Each row is followed by its grade, which names the range that a hidden value of the row falls in. A new part has a new value, new ranges and new names.
-105	-51	83	-108	-112	-85	10	-45	-1	-45	-153	43	140	100	44	36	-5	105	-6	-10	97	115	-147	-1	-138	104	-63	115	24	-77	182	13	91	-190	-128	35	-85	-184	90	-50	87	96	38 : (56)
84	-7	132	29	8	181	186	70	-84	-34	-16	145	-200	-60	-61	-23	39	64	-69	-53	110	236	-80	-74	-108	-95	-133	-104	2	108	-13	73	187	-77	-159	64	-122	73	85	-40	-211	89	52 : (59)
154	-13	-49	210	0	-82	-96	-102	-311	162	118	18	-308	52	-156	44	53	-179	175	-174	-381	-288	83	-121	-27	133	-256	31	-226	101	-226	-347	-367	-91	43	202	-137	112	-499	81	-197	-77	186 : (48)
129	29	-182	246	-49	-40	25	-110	-223	74	119	80	-70	-72	-252	46	24	-199	60	-225	-392	-313	266	-55	39	139	-219	-94	-192	262	-103	-290	-314	-125	51	180	-134	-14	-406	37	-160	-31	250 : (67)
-73	186	-153	216	-13	-26	-97	-20	41	43	33	31	170	-108	15	26	-130	86	79	8	-174	-193	114	36	-52	-67	14	-98	101	16	-48	-91	162	-104	65	100	213	160	26	190	-52	-101	131 : (48)
-103	161	-310	49	-207	-116	-105	-11	253	-210	-77	62	319	-93	-80	-29	-60	114	15	31	37	154	-59	111	-170	-55	151	39	84	-121	84	190	102	-71	-57	-58	113	-116	282	106	214	-57	30 : (49)
-186	46	45	63	34	177	9	140	194	-98	20	-27	33	-11	55	134	-108	173	-27	64	169	162	-96	64	-34	-130	78	66	168	-2	100	159	330	29	-83	-121	158	-2	234	45	147	75	-16 : (46)
9	17	148	-4	130	66	86	5	105	-80	46	61	-295	85	-39	30	122	160	-47	-62	303	216	-142	-47	-147	-80	-35	69	85	19	-84	14	151	-24	-246	6	-100	161	105	-13	-78	92	-114 : (69)
39	3	139	88	20	320	23	141	-29	-57	125	12	-227	26	-14	46	-48	20	24	20	13	76	-57	5	-66	-73	-63	44	24	11	-3	110	201	-6	-65	-46	76	156	30	138	-75	-1	-78 : (69)
23	-17	118	24	193	-71	23	-59	10	-54	72	26	-220	131	-57	-61	82	146	-69	-125	295	212	-197	-50	-227	-156	-178	-8	106	-34	62	53	102	37	-160	37	-114	209	54	-1	-205	29	-5 : (46)
136	104	-89	104	-1	60	-94	27	62	-104	102	25	-213	27	-92	-4	62	3	196	-12	-105	119	-133	-19	-112	-5	-23	81	-141	-101	-186	45	-93	-24	-99	-63	-106	37	20	137	-1	-33	-82 : (59)
43	-116	-2	-76	-178	42	94	7	-123	-64	-86	37	-99	-39	-116	-32	58	7	-130	-72	61	221	-101	92	-183	32	-105	-17	-67	-30	137	81	73	-73	-83	94	-74	-66	44	-69	-21	4	160 : (59)
-171	148	-316	110	-85	-121	-146	-29	329	-192	1	-24	349	-37	-69	79	-84	112	48	0	-22	40	-15	157	-77	-14	135	86	80	-75	125	130	52	-33	-21	-122	111	-170	217	104	310	-16	26 : (46)
-66	-177	233	-94	-156	175	42	139	-133	56	-108	-9	-466	67	21	166	73	32	-13	37	123	230	-235	-50	-78	55	-9	252	-51	-36	-136	-52	72	-29	-173	54	-17	-11	-88	-95	128	83	20 : (67)
-234	-49	-161	-45	-179	-88	-34	-30	138	-57	-179	-76	396	-68	34	120	-97	134	-88	22	-46	80	-55	270	-77	100	48	20	39	-99	330	82	207	-129	25	4	108	-301	231	-48	331	32	223 : (56)
-31	224	-202	371	65	66	-51	1	224	-81	88	259	220	-103	-114	18	-128	14	81	-54	-171	13	43	-120	-4	-181	-75	-79	117	209	-63	147	27	-80	-60	-50	-5	83	71	208	-53	10	-82 : (46)
-252	-84	23	-55	-62	69	4	117	291	-182	-35	-38	-209	80	-67	211	53	159	-134	1	415	354	-221	62	-88	-78	162	319	162	-9	19	156	138	118	-242	-150	62	-86	166	-104	383	130	-98 : (69)
-71	38	39	84	-47	307	-2	253	166	-124	27	22	-246	-32	0	174	-51	71	108	104	61	318	-210	-37	12	-117	106	179	-7	-4	-145	205	153	80	-147	-199	30	-78	163	37	209	103	-102 : (53)
-21	-82	103	-37	-155	14	1	55	-285	65	-58	-37	-142	40	0	40	-51	-21	35	-25	-49	-29	-51	-57	-96	57	-116	70	-59	-33	41	-122	15	-71	9	120	28	-35	-175	-30	-77	0	225 : (48)
-80	-110	158	-246	-283	110	153	157	-242	-11	-219	-84	23	-40	102	90	-66	76	4	82	42	147	-86	47	-51	146	16	41	-108	-88	191	-35	233	-142	-36	41	4	-358	99	-191	81	137	305 : (67)
-227	119	-112	104	-270	107	17	125	147	-15	-243	191	353	-235	93	76	-202	151	-41	151	-50	165	-49	25	-49	-115	135	-42	184	35	57	178	386	-177	-37	44	238	-85	310	72	173	19	103 : (48)
-4	77	54	-28	68	166	102	23	-23	45	61	-201	-35	-93	98	124	3	169	39	30	-82	-205	185	253	21	148	74	-148	-56	-45	17	-239	361	-143	24	83	148	27	134	25	-10	14	200 : (49)
-8	-149	116	103	-65	373	34	228	-99	-28	31	24	-265	-56	-44	53	-107	-21	-95	29	-2	344	-231	55	-97	-197	-147	5	13	4	119	316	238	117	-6	-58	82	88	69	56	-17	-12	70 : (69)
-139	30	-235	-118	-261	-93	-6	1	81	-131	-86	-184	239	-58	-52	181	-8	49	62	0	-103	-110	133	234	23	284	193	120	-143	-75	124	-154	-11	-125	5	-38	55	-450	68	-105	390	66	256 : (49)
31	-27	33	-200	-24	-130	50	-9	-43	-187	17	-125	-151	140	-84	-30	113	110	6	-91	308	196	-140	20	-200	42	-18	105	-63	-150	118	-13	-12	27	-148	-47	-148	-151	68	-133	-14	82	114 : (59)
31	277	-55	49	114	26	69	-29	81	-90	121	-57	199	-71	44	-32	-46	197	95	-3	22	-222	231	85	-50	9	78	-204	70	-14	28	-142	315	-156	-16	30	121	89	211	126	-176	-2	96 : (49)
31	9	-5	-68	-229	94	66	79	-139	-89	-66	25	56	-44	-38	-11	-48	-5	32	11	-49	63	-2	11	-95	77	-21	6	-83	-36	106	34	90	-132	-33	26	-3	-170	46	-4	-16	25	147 : (49)
55	98	71	-25	-6	97	-52	163	87	-200	15	52	-172	81	22	-69	-20	133	160	84	221	428	-359	-128	-206	-200	8	118	12	-202	-45	293	132	65	-173	-179	-77	0	255	75	-47	45	-128 : (53)
-13	-50	94	106	-10	261	191	123	-114	41	27	54	-228	-109	-84	149	-14	-8	-72	-68	-35	49	75	-29	62	-21	-90	-65	-29	244	-46	-69	136	-31	-75	59	-26	-9	-78	-82	-67	116	170 : (49)
202	54	45	39	64	47	9	-33	-102	-29	74	30	-179	49	-47	-62	74	14	151	-62	-119	51	-87	-23	-131	49	-165	-50	-171	-71	-64	-41	-32	-118	-80	42	-194	45	-17	78	-202	1	13 : (69)
17	59	153	-279	-81	99	217	35	-123	-126	-28	-159	159	-4	98	-31	-9	195	-37	26	188	-86	162	175	-107	177	68	-125	-12	-115	283	-115	416	-214	-48	49	70	-155	247	-74	-117	87	203 : (59)
-61	110	-63	231	149	25	-134	-69	200	51	76	20	0	20	26	127	-11	97	135	-7	-184	-95	-38	65	-13	20	-33	38	24	-1	-121	-76	65	-113	-54	8	28	128	32	186	94	-18	-88 : (56)
-137	73	-90	5	-324	-25	-184	135	89	-123	-186	126	109	-6	50	-22	-135	81	110	157	65	321	-325	-94	-215	-134	112	225	100	-221	-15	280	107	-44	-84	-67	145	-73	200	130	196	-56	-50 : (48)
-120	34	138	-255	-310	89	229	100	-141	-92	-213	20	293	-62	103	37	-96	132	-51	77	151	-24	132	4	-46	171	108	-10	46	13	243	-77	352	-289	-90	72	81	-321	184	-135	15	157	214 : (67)
-74	-249	128	-196	-291	220	123	267	-296	-23	-153	-171	-195	-36	9	176	-77	-40	-2	53	-30	292	-195	73	6	97	-47	118	-220	-67	197	73	89	57	17	-68	-39	-452	-17	-253	194	147	377 : (49)
-187	23	-40	-39	-161	154	7	101	192	-92	-114	-46	210	-76	88	155	-95	155	-15	119	1	108	-48	210	-27	69	157	78	53	-86	154	117	333	-129	-49	-70	166	-194	295	28	315	58	39 : (46)
-117	-30	-155	248	-183	88	-95	139	-84	37	-20	71	-45	-109	-115	137	-166	-111	39	-21	-237	66	-64	-71	19	-115	-79	78	-14	126	-40	77	-85	71	68	0	101	-72	-173	46	119	-25	211 : (48)
5	-147	22	-65	-246	93	-29	99	-222	13	-84	-77	-191	-3	-37	69	-17	-59	33	14	-125	129	-153	72	-103	94	-71	115	-165	-118	50	11	-12	-29	13	49	7	-146	-90	-34	101	-22	206 : (67)
-125	16	-204	-186	-297	-235	-42	-63	59	-96	-221	-108	274	-44	12	61	19	126	36	31	-17	56	-50	208	-132	220	147	89	-98	-212	148	-78	46	-180	-34	48	18	-374	180	-100	313	19	247 : (67)
205	196	-216	-70	39	-312	-22	-348	-32	-92	117	-127	316	58	-94	-147	141	72	110	-176	-196	-465	328	254	-178	356	-65	-182	-178	-150	148	-366	-75	-346	29	190	-108	-31	-7	123	-178	-106	153 : (69)
22	16	139	-14	-1	120	66	145	-104	-83	48	5	-267	58	-31	28	-7	51	71	-15	175	184	-133	-153	-82	-98	-52	78	-5	9	-53	33	76	49	-128	-57	-61	-6	-4	-40	-114	94	53 : (49)
17	111	125	-258	64	-78	110	-85	22	-74	-6	-201	-13	71	122	1	132	288	43	10	250	-108	79	184	-149	201	128	-43	-10	-207	56	-270	327	-208	-134	87	22	-8	237	-47	-55	58	91 : (49)
-62	103	81	-112	-127	20	-17	58	-175	48	-75	-161	177	-17	202	34	-140	148	158	120	-107	-223	78	92	-60	138	66	-40	-26	-191	109	-194	308	-201	87	91	209	-86	88	62	-41	-22	247 : (48)
106	10	90	-30	7	49	47	-33	-55	-81	72	23	-192	106	-79	-5	99	20	49	-85	57	11	-21	-29	-122	95	-90	77	-77	-8	-26	-78	-24	-120	-148	34	-138	28	-58	30	-100	44	-50 : (69)
91	48	-221	-134	-372	-205	22	-192	-79	-93	-165	68	285	-40	-128	-44	107	-52	55	-78	-236	-169	162	123	-134	394	21	36	-225	-66	67	-208	-179	-394	-68	180	-145	-321	-41	-12	112	-17	145 : (49)

Next part:
34	-127	-311	-38	-61	13	122	-14	-228	201	-93	-172	-124	239	104	214	-16	-69	-294	-115	-231	-47	48	-134	-218	217	-45	-262	-37	118	-54	115	141	70	-77	51	-2	-34	-368	254	-101	4	-181 : <30>
-207	-76	20	51	-21	12	-107	-8	56	54	341	3	58	183	-12	30	72	16	-130	-160	-129	92	-171	276	76	165	-64	123	-233	-155	273	-128	-60	202	162	-99	304	20	-30	-103	303	-87	286 : <25>
-3	173	82	310	-209	-115	-142	65	135	309	-313	209	227	-189	80	-109	-88	3	197	214	419	-340	144	-172	-4	-41	-43	-179	-152	241	-169	145	103	-193	79	-19	-5	-124	287	68	-312	-98	-155 : <41>
-256	-19	29	-65	126	27	100	-29	-1	-220	71	-51	171	53	-152	31	96	89	-25	-71	-41	-59	220	-33	-7	22	14	-74	-9	-75	33	-93	-196	61	-66	173	-32	-169	-108	-142	-127	126	-141 : <36>
-210	-6	-44	249	-198	-74	-62	-8	-74	-38	61	66	136	129	113	72	86	91	-199	-48	160	-40	26	-92	-87	120	122	-166	-50	106	125	-7	76	231	115	-18	146	38	-101	282	-92	69	-34 : <33>
-240	-63	61	51	36	40	24	-5	22	-167	80	-29	120	9	-23	103	152	118	-143	7	15	54	64	-21	-78	69	22	-141	-10	45	-2	-98	-55	164	79	118	-37	-68	-160	88	-171	233	-142 : <36>
-147	129	-27	399	-384	-96	-172	9	-99	180	-111	212	226	80	127	-28	-20	146	-73	-36	372	-286	93	-214	43	48	74	-216	-115	163	129	-31	113	63	94	-66	177	-25	74	135	-152	-122	2 : <30>
22	240	-108	396	-168	-104	-285	157	103	56	-249	362	186	71	-17	-417	-52	37	23	-22	461	-174	188	-188	122	-138	113	1	-70	-54	133	146	-84	-76	-82	-138	196	17	298	-16	-120	-209	-67 : <33>
-181	-129	-84	-122	94	53	279	-237	-107	-139	-122	-169	223	45	-109	334	-39	-13	95	51	-222	-229	350	-259	-231	79	-59	-286	-43	23	-205	-17	-1	21	-171	468	-151	-307	-220	115	-316	161	-307 : <33>
-375	-48	102	3	-126	-100	64	112	-61	-71	242	-129	65	-2	77	145	260	100	-260	-135	106	114	-4	100	-105	140	41	-160	51	257	102	-62	111	302	147	-99	-36	79	-133	122	-126	157	21 : <27>
-130	-53	-123	90	-66	12	-63	3	-43	-44	207	15	41	264	54	87	32	-13	-211	-153	-110	67	-64	74	-40	162	19	-2	-112	-98	183	-17	21	246	43	-41	249	54	-133	154	159	-45	139 : <30>
36	217	157	146	200	122	-305	276	346	24	-248	306	103	-214	-240	-532	71	174	94	86	349	-20	132	22	309	-261	-125	99	-53	-137	-45	-80	-365	-321	-34	-79	-99	-148	284	-552	-212	14	-198 : <41>
-18	100	-17	288	-93	26	-263	49	156	44	-6	273	166	98	16	-143	-65	23	18	14	165	-70	-18	3	103	-1	-21	58	-188	-134	102	-1	-34	36	56	-52	262	-8	175	30	65	-131	112 : <30>
-172	74	38	287	-141	-30	-190	-20	80	-40	151	220	233	145	49	-33	-30	69	-9	-24	159	-106	-15	31	88	82	62	40	-188	-103	179	-55	-43	145	132	-46	323	-10	112	92	116	-86	169 : <30>
-335	70	121	275	-248	-138	-67	10	-7	-75	98	101	268	0	81	32	126	123	-59	-15	333	-114	82	-61	-30	57	134	-146	-53	166	138	-40	59	220	158	-31	119	8	72	168	-145	56	18 : <41>
-335	42	72	181	-255	-165	-46	89	-75	50	194	-1	126	61	99	6	181	99	-194	-147	252	-34	-15	72	-3	120	105	-104	-50	192	236	-36	60	238	178	-187	140	79	-3	59	-18	-12	105 : <41>
158	-194	-251	-389	422	125	164	-43	143	95	15	-233	-130	154	-190	90	-111	-353	79	-43	-618	123	38	207	-161	103	-288	138	-202	-302	-149	189	-82	-92	-243	203	16	-164	-102	-145	172	-110	-29 : <36>
-165	267	190	267	-122	-104	-154	183	53	181	-123	230	199	-126	4	-283	20	258	25	65	513	-366	165	-78	255	-13	84	-110	-56	186	12	-52	-251	-259	165	-201	21	-160	150	-287	-221	-14	-177 : <41>
17	216	79	278	-115	-37	-283	257	244	176	-354	283	148	-240	-81	-412	73	57	98	74	510	-69	153	-117	111	-255	-97	-64	-36	117	-44	74	11	-165	-53	-106	-104	-21	388	-214	-343	-103	-137 : <44>
266	111	-168	278	-59	60	-409	376	224	320	-431	246	-177	-102	-39	-535	132	-10	-221	-24	342	246	-69	-51	55	-236	-153	-32	-18	36	29	144	68	-118	-82	-251	-84	159	196	-135	-234	-108	-163 : <36>
-191	43	81	285	-130	-24	-142	-47	56	-16	129	180	223	91	94	55	-16	119	-37	55	158	-139	-25	0	46	135	74	-49	-173	-3	85	-74	-38	119	208	-11	251	-52	17	168	23	35	59 : <25>
-351	14	118	10	22	-94	-38	81	128	-236	406	9	165	105	-46	-35	161	-17	-60	-160	37	142	-25	278	38	82	64	166	-85	-108	262	-33	-99	300	97	-114	233	72	106	-52	200	-19	262 : <44>
-122	130	161	306	-154	-63	-88	-82	194	32	-274	230	416	-220	-10	5	-87	14	346	274	373	-339	259	-244	-59	-108	-34	-180	-153	133	-197	63	92	-83	21	238	-27	-206	333	127	-380	1	-158 : <41>
-190	134	57	-67	73	-115	175	-59	41	-44	-87	9	332	-39	-142	7	-126	-55	334	51	92	-438	423	-124	12	-3	-4	-66	-88	6	-133	106	-173	-197	-158	192	-17	-311	183	-196	-185	-107	-150 : <44>
-72	-40	-105	45	-3	-22	-57	75	-15	126	119	-22	-50	171	38	-29	50	-10	-213	-119	-68	47	-78	123	-4	156	-12	-3	-120	-29	133	28	-43	84	79	-130	168	22	-122	8	116	-42	38 : <33>
-266	-108	74	-84	40	5	-25	79	184	-169	217	-90	92	-42	-110	38	238	-98	-51	-132	-69	327	-26	220	-123	-38	-143	60	-53	-39	124	-34	132	339	-30	52	-10	91	112	-29	-3	32	185 : <27>
-78	36	88	153	-81	-56	2	-61	196	32	-229	85	302	-205	17	124	-57	-120	283	254	183	-185	204	-170	-202	-56	-97	-180	-119	168	-274	156	214	1	-27	251	-92	-141	251	257	-360	31	-145 : <44>
-9	149	71	132	44	43	-130	349	72	96	-308	116	-63	-208	15	-264	181	260	-262	90	398	1	123	-152	71	-77	-2	-261	175	309	-212	2	-121	-203	58	-159	-321	-42	-101	-99	-506	268	-467 : <27>
-204	-40	-95	167	-215	-16	6	-45	-178	-7	60	-11	109	184	109	195	65	107	-240	-107	39	-86	53	-139	-101	160	65	-240	-37	118	99	-64	108	226	59	46	101	-9	-224	251	-107	60	-41 : <30>
77	-14	-74	160	-72	-17	4	-159	99	237	-282	78	215	-47	57	175	-211	-156	254	246	1	-307	150	-200	-190	59	-127	-187	-240	77	-272	176	185	-117	-28	262	38	-208	121	274	-219	-77	-154 : <33>
0	7	-72	-7	144	51	-107	177	183	-61	-75	42	-16	-5	-131	-215	120	-71	-82	-60	19	209	57	62	-27	-104	-97	48	-12	-105	18	80	-59	44	-123	-10	-43	26	77	-114	-94	7	-76 : <41>
-80	32	158	26	15	-13	26	-83	243	137	-192	44	308	-254	-92	93	-94	-120	408	234	82	-255	205	-58	-91	-69	-222	-96	-210	84	-271	73	100	-145	-37	272	-103	-256	309	-62	-271	-53	-82 : <44>
-70	37	-207	-16	145	29	-10	11	5	-239	106	77	105	319	-131	-103	-62	-62	-54	-184	-144	-22	184	-10	41	40	60	115	-59	-322	156	57	-223	79	-203	62	237	-63	-39	-59	153	-120	31 : <30>
-306	-9	64	73	-38	-122	-21	65	47	-142	404	-11	101	166	89	60	125	-14	-167	-107	25	100	-103	246	-25	204	130	85	-91	-11	219	24	-44	310	199	-169	278	103	-30	166	207	31	203 : <41>
-19	-45	-293	-39	20	3	35	117	-142	22	-138	-89	-105	189	-79	-115	116	-14	-296	-232	-63	93	160	-125	-100	3	-3	-147	69	-12	100	81	-24	66	-213	-3	-58	14	-211	-38	-143	-18	-202 : <33>
-25	-49	-35	-131	47	-2	22	5	212	153	-169	-74	141	-147	-209	-33	11	-266	283	-27	-88	21	173	47	-133	-158	-322	11	-173	-49	-78	120	179	-18	-248	209	-112	-113	322	-225	-139	-220	62 : <44>
-251	120	132	223	-143	-132	-148	73	117	11	170	157	228	20	17	-130	59	47	35	-42	277	-100	9	121	105	41	64	66	-152	6	200	-10	-64	108	153	-150	241	6	223	-61	76	-108	173 : <41>
-298	-171	75	1	53	48	60	-99	39	-215	293	-103	116	83	26	284	152	43	-161	-1	-174	157	-75	120	-154	185	6	-74	-90	-14	45	-116	21	333	167	149	82	-20	-218	239	6	253	21 : <36>
-268	-104	81	-134	108	9	128	7	8	-72	241	-177	47	32	-25	182	146	32	-130	-52	-158	60	-3	165	-72	171	-40	-64	-58	47	9	-76	-73	146	108	46	-15	-80	-194	-24	-12	169	-28 : <41>
-279	-77	83	-39	58	-35	35	30	101	-176	303	-82	100	55	5	127	153	-41	-99	-55	-77	163	-48	206	-98	127	3	31	-68	-8	84	-7	6	283	106	0	97	37	-41	115	64	110	110 : <44>
